Below are the code and all the weights of a small trained network. Each question names an input and a class and asks about switching units off, where a switched-off unit gives its printed mean instead of its output.

import numpy as np


def w(rows, s, z=0):
    codes = np.array(rows[::2]) - 128.0
    scale = np.full(codes.shape[1], s)
    scale[-1] = z or s
    return codes * scale


def f(y):
    return np.maximum(y, 0)


def log_softmax(a):
    a = a - a.max(-1, keepdims=True)
    return a - np.log(np.exp(a).sum(-1, keepdims=True))


def net(x, mask):
    res = np.array(x, float).reshape(1, 3) / 4 @ E
    y = f(res @ A[0][:, :-1].T + A[0][:, -1])
    res = res + np.where(mask, y, B[0][:, -1]) @ B[0][:, :-1]
    return log_softmax(res[-1] @ U[:, :-1].T + U[:, -1])


A, B = {}, {}
E = w([
[201,68,120,133,88,39,225,64,63,153,118,140],'x0',
[88,144,114,164,129,58,121,24,244,95,127,16],'x1',
[206,30,189,240,96,177,28,72,119,146,195,149],'x2',
],0.011)
A[0] = w([
[167,96,143,150,133,144,73,97,123,140,147,136,174],'N1',
[145,97,141,190,134,183,91,102,121,129,127,138,114],'N2',
[120,107,117,133,121,141,129,115,128,114,161,136,156],'N3',
[135,134,135,133,130,144,119,136,86,139,114,146,92],'N4',
[172,100,136,152,127,165,85,95,108,104,132,120,149],'N5',
[202,87,140,152,113,72,197,46,67,135,125,144,2],'N6',
[135,112,107,135,129,120,116,56,198,111,125,116,94],'N7',
[122,152,119,159,114,108,107,106,147,156,123,99,105],'N8',
[140,151,122,140,138,168,105,178,146,132,135,129,17],'N9',
[127,110,146,112,116,139,123,149,94,106,144,169,97],'N10',
[155,117,143,157,120,124,78,110,122,123,104,147,149],'N11',
[135,125,126,109,125,113,173,119,100,126,121,129,67],'N12',
[187,116,125,118,124,191,118,188,44,143,131,180,98],'N13',
[131,127,136,142,132,117,123,104,154,130,152,124,130],'N14',
[82,161,144,130,128,200,4,160,187,126,124,129,1],'N15',
[102,152,123,118,128,140,138,141,135,125,117,121,98],'N16',
[90,175,133,72,131,102,213,165,141,130,126,128,195],'N17',
[126,137,150,138,123,99,118,50,193,132,130,93,90],'N18',
[160,94,126,162,105,115,75,101,132,153,144,147,148],'N19',
],0.018,0.004)
B[0] = w([
[112,210,116,66,114,143,144,143,108,116,97,146,214],'N1',
[146,195,96,69,125,135,142,135,129,129,84,129,213],'N2',
[95,158,109,112,152,124,126,115,151,139,131,106,152],'N3',
[126,116,154,177,126,119,116,136,109,135,118,106,164],'N4',
[126,200,109,81,140,101,127,147,141,147,105,142,204],'N5',
[214,14,82,100,134,143,168,123,160,135,241,145,244],'N6',
[81,104,185,213,118,134,94,125,120,142,79,116,210],'N7',
[99,110,155,165,119,118,114,108,117,112,101,131,173],'N8',
[155,82,119,126,126,125,142,111,146,134,167,124,165],'N9',
[114,118,157,195,111,107,143,139,94,125,100,142,176],'N10',
[150,181,136,96,121,140,122,136,142,119,106,118,182],'N11',
[166,117,114,107,131,144,110,131,156,132,172,143,163],'N12',
[9,99,186,240,142,116,79,109,127,103,87,85,251],'N13',
[106,141,154,148,143,108,128,116,130,102,107,99,165],'N14',
[220,14,89,104,128,126,177,114,141,140,232,148,240],'N15',
[164,151,113,108,111,118,125,121,127,139,122,140,158],'N16',
[141,243,115,51,120,139,120,131,125,134,70,133,222],'N17',
[34,107,163,216,142,126,101,158,81,110,115,122,225],'N18',
[147,198,114,65,121,129,120,126,127,144,88,131,211],'N19',
],0.015,0.027)
U = w([
[132,250,117,65,118,142,136,147,134,135,70,126,252],'0',
[67,129,199,217,135,127,106,130,106,105,103,94,59],'1',
[180,89,110,122,133,146,166,114,158,139,204,140,64],'2',
],0.014,0.0019)

Each question gives the input, the list of numbers given to net, and the class t.
The units are the neurons (one row each of A and B). Each row of codes is followed by its name. A weight is (code - 128) times the scale printed after its matrix; where a second scale follows, it is the last column's (A, B and U).
mask holds one flag per neuron, in row order. A switched-off neuron (its flag False) gives its mean, the last column of its row in B, instead of its output. The means were averaged over made-up inputs and are rounded, as every weight is.
A unit's drop is (log p(t) with every unit on - log p(t) with that unit switched off) / (log p(t) with every unit on - log p(t) with every unit switched off).
The circuit of an input: a set's keep is (log p(t) with only the set's units on - log p(t) with every unit switched off) / (log p(t) with every unit on - log p(t) with every unit switched off). Starting from the 12 units with the biggest drops (on a tie, the unit counted first), units are removed one at a time, each time the one whose removal leaves the highest keep (on an exact tie, the one counted first), for as long as the keep stays at least 0.8.
circuit, biggest first: the units of the circuit, biggest drop first
most important unit: the unit with the biggest drop
top k neurons: the k neurons with the biggest drops, biggest first
drop of u: that unit's drop, to one decimal
input [7,-6,8], class 0: most important unit => N1
input [-7,8,-3], class 1: top 2 neurons => N18, N6
input [-7,5,-5], class 2: top 2 neurons => N15, N13
input [1,3,-2], class 1: top 3 neurons => N2, N19, N1
input [-7,4,6], class 2: top 2 neurons => N15, N17
input [-7,-6,7], class 0: top 2 neurons => N6, N2
input [2,7,8], class 0: top 4 neurons => N19, N13, N1, N2
input [-4,2,4], class 0: top 3 neurons => N6, N2, N1
input [-6,-6,-1], class 1: top 2 neurons => N13, N6
input [7,-7,7], class 0: top 4 neurons => N19, N1, N15, N2
input [7,-8,-4], class 1: top 2 neurons => N13, N15
input [8,6,0], class 2: top 2 neurons => N6, N13
input [5,-1,4], class 2: top 2 neurons => N6, N17
input [7,-1,4], class 2: circuit, biggest first => N6
input [-6,5,-1], class 2: top 2 neurons => N15, N13
input [8,-3,8], class 0: drop of N11 => 0.4
input [1,-6,-4], class 1: drop of N13 => 1.3
input [8,-6,-2], class 2: drop of N6 => 7.1
input [8,-2,6], class 2: drop of N18 => 0.0
input [-7,-5,-2], class 2: top neuron => N15
